Here is a tiny trained network, its code and every weight. The questions are about switching its units off for an input and a class, where a switched-off unit gives its printed mean instead of its output.

import numpy as np


def w(rows, s, z=0):
    codes = np.array(rows[::2]) - 128.0
    scale = np.full(codes.shape[1], s)
    scale[-1] = z or s
    return codes * scale


def f(y):
    return y / 2 * (1 + np.tanh(0.7978845608 * (y + 0.044715 * y**3)))


def log_softmax(a):
    a = a - a.max(-1, keepdims=True)
    return a - np.log(np.exp(a).sum(-1, keepdims=True))


def net(x, mask):
    res = np.array(x, float).reshape(1, 4) / 4 @ E
    y = f(res @ A[0][:, :-1].T + A[0][:, -1])
    res = res + np.where(mask, y, B[0][:, -1]) @ B[0][:, :-1]
    return log_softmax(res[-1] @ U[:, :-1].T + U[:, -1])


A, B = {}, {}
E = w([
[119,144,127,214,214,136,66,88,61,183,136,145],'x0',
[124,169,113,180,56,67,127,92,200,169,169,130],'x1',
[134,127,127,138,128,127,124,138,131,125,126,126],'x2',
[253,91,168,129,78,134,123,55,105,128,116,119],'x3',
],0.017)
A[0] = w([
[82,174,35,208,125,75,118,91,190,155,200,163,93],'neuron 1',
[141,161,161,136,136,119,61,76,75,152,137,169,2],'neuron 2',
[138,120,169,163,139,95,89,119,62,138,164,123,22],'neuron 3',
[155,178,112,124,82,121,134,125,159,153,163,145,76],'neuron 4',
[186,116,123,195,176,140,56,56,67,184,141,132,22],'neuron 5',
[93,139,123,105,112,112,78,189,146,126,151,140,80],'neuron 6',
[154,101,107,112,120,145,124,147,126,95,118,134,124],'neuron 7',
[30,208,97,179,216,132,72,170,90,189,159,154,115],'neuron 8',
[172,112,135,121,73,90,146,90,184,134,155,112,52],'neuron 9',
[81,177,120,141,174,95,108,139,119,148,136,158,71],'neuron 10',
[24,173,69,77,143,107,168,237,174,88,157,115,227],'neuron 11',
[101,181,130,168,133,108,86,107,164,169,175,124,46],'neuron 12',
[137,120,106,122,176,137,118,166,104,118,134,118,154],'neuron 13',
[137,202,104,153,80,7,141,96,181,217,170,128,166],'neuron 14',
[135,129,113,155,112,179,83,140,159,109,90,142,100],'neuron 15',
[124,114,139,131,119,122,120,107,148,121,135,136,61],'neuron 16',
[95,150,170,131,116,105,130,114,103,110,146,127,85],'neuron 17',
[148,96,149,80,145,184,133,146,68,99,58,129,215],'neuron 18',
[87,144,132,123,214,172,102,165,82,121,95,115,186],'neuron 19',
[83,149,89,157,159,130,99,150,85,144,167,149,100],'neuron 20',
[203,52,170,60,106,148,170,135,114,69,135,90,157],'neuron 21',
],0.013,0.0079)
B[0] = w([
[74,179,107,96,189,155,150,145,197,62,200,17,218],'neuron 1',
[64,150,133,172,159,117,187,90,139,120,93,139,168],'neuron 2',
[69,153,126,159,132,162,186,92,108,144,120,170,160],'neuron 3',
[128,161,141,135,95,141,117,76,82,112,88,101,171],'neuron 4',
[35,170,118,181,196,129,254,146,155,200,77,204,214],'neuron 5',
[101,179,143,143,124,126,198,117,117,126,59,132,158],'neuron 6',
[115,130,202,112,161,126,95,144,115,98,139,116,150],'neuron 7',
[230,64,108,72,32,131,22,223,110,113,208,66,231],'neuron 8',
[167,188,154,151,16,68,103,93,52,65,88,63,196],'neuron 9',
[151,134,103,99,124,120,115,196,157,80,149,61,169],'neuron 10',
[23,155,149,230,216,140,249,49,121,230,66,218,253],'neuron 11',
[79,145,114,110,194,120,140,169,146,75,152,49,173],'neuron 12',
[169,109,117,117,123,75,114,90,129,145,84,172,159],'neuron 13',
[125,217,165,174,103,112,138,138,148,65,148,25,246],'neuron 14',
[112,145,100,126,124,134,130,148,122,106,80,121,126],'neuron 15',
[147,149,125,147,126,144,127,101,125,84,116,103,131],'neuron 16',
[117,116,100,137,112,118,162,158,121,107,146,113,128],'neuron 17',
[114,82,169,71,207,165,130,192,180,112,168,117,206],'neuron 18',
[153,68,93,91,105,100,84,109,104,221,118,233,201],'neuron 19',
[203,82,98,86,70,147,104,99,101,90,162,102,173],'neuron 20',
[113,93,179,38,170,163,74,174,135,26,172,105,222],'neuron 21',
],0.0093,0.029)
U = w([
[74,61,111,124,240,152,176,111,107,174,91,234,236],'0',
[121,89,93,59,163,144,85,183,126,61,195,41,194],'1',
[66,197,87,222,151,113,214,87,122,133,124,97,135],'2',
[170,143,147,118,2,94,77,71,94,69,123,73,2],'3',
[180,25,4,84,100,132,43,159,99,167,155,155,63],'4',
],0.0094,0.0046)

Each question gives the input, the list of numbers given to net, and the class t.
The units are the neurons (one row each of A and B). Each row of codes is followed by its name. A weight is (code - 128) times the scale printed after its matrix; where a second scale follows, it is the last column's (A, B and U).
mask holds one flag per neuron, in row order. A switched-off neuron (its flag False) gives its mean, the last column of its row in B, instead of its output. The means were averaged over made-up inputs and are rounded, as every weight is.
A unit's drop is (log p(t) with every unit on - log p(t) with that unit switched off) / (log p(t) with every unit on - log p(t) with every unit switched off).
The circuit of an input: a set's keep is (log p(t) with only the set's units on - log p(t) with every unit switched off) / (log p(t) with every unit on - log p(t) with every unit switched off). Starting from the 12 units with the biggest drops (on a tie, the unit counted first), units are removed one at a time, each time the one whose removal leaves the highest keep (on an exact tie, the one counted first), for as long as the keep stays at least 0.8.
circuit, biggest first: the units of the circuit, biggest drop first
most important unit: the unit with the biggest drop
top k neurons: the k neurons with the biggest drops, biggest first
drop when u is switched off: that unit's drop, to one decimal
input [-3,2,-1,8], class 3: most important unit	neuron 9
input [6,0,1,-7], class 4: circuit, biggest first	neuron 8; neuron 19
input [-1,8,3,1], class 3: top 3 neurons	neuron 11; neuron 5; neuron 9
input [3,0,-6,-6], class 4: top 2 neurons	neuron 8; neuron 19
input [3,8,1,0], class 1: top 2 neurons	neuron 11; neuron 1
input [1,8,-6,-1], class 1: top 4 neurons	neuron 1; neuron 11; neuron 5; neuron 12
input [7,1,0,-6], class 1: top 2 neurons	neuron 1; neuron 8
input [-1,-6,1,0], class 0: top 3 neurons	neuron 8; neuron 14; neuron 1
input [-8,2,-7,1], class 3: top 3 neurons	neuron 5; neuron 9; neuron 21
input [8,-8,7,0], class 4: top 2 neurons	neuron 8; neuron 11
input [-4,6,6,1], class 3: top 3 neurons	neuron 5; neuron 9; neuron 11
input [-5,-3,3,0], class 0: top 3 neurons	neuron 8; neuron 14; neuron 1
input [4,-6,-8,0], class 4: top 2 neurons	neuron 11; neuron 8
input [-4,2,-5,6], class 3: top neuron	neuron 9
input [4,2,8,-8], class 1: top 2 neurons	neuron 8; neuron 1
input [0,-1,-4,-3], class 0: drop when neuron 11 is switched off	0.4
input [1,-4,0,-3], class 4: drop when neuron 5 is switched off	0.2
input [7,-7,6,-6], class 4: drop when neuron 8 is switched off	0.5
input [7,4,8,-7], class 1: drop when neuron 8 is switched off	0.7
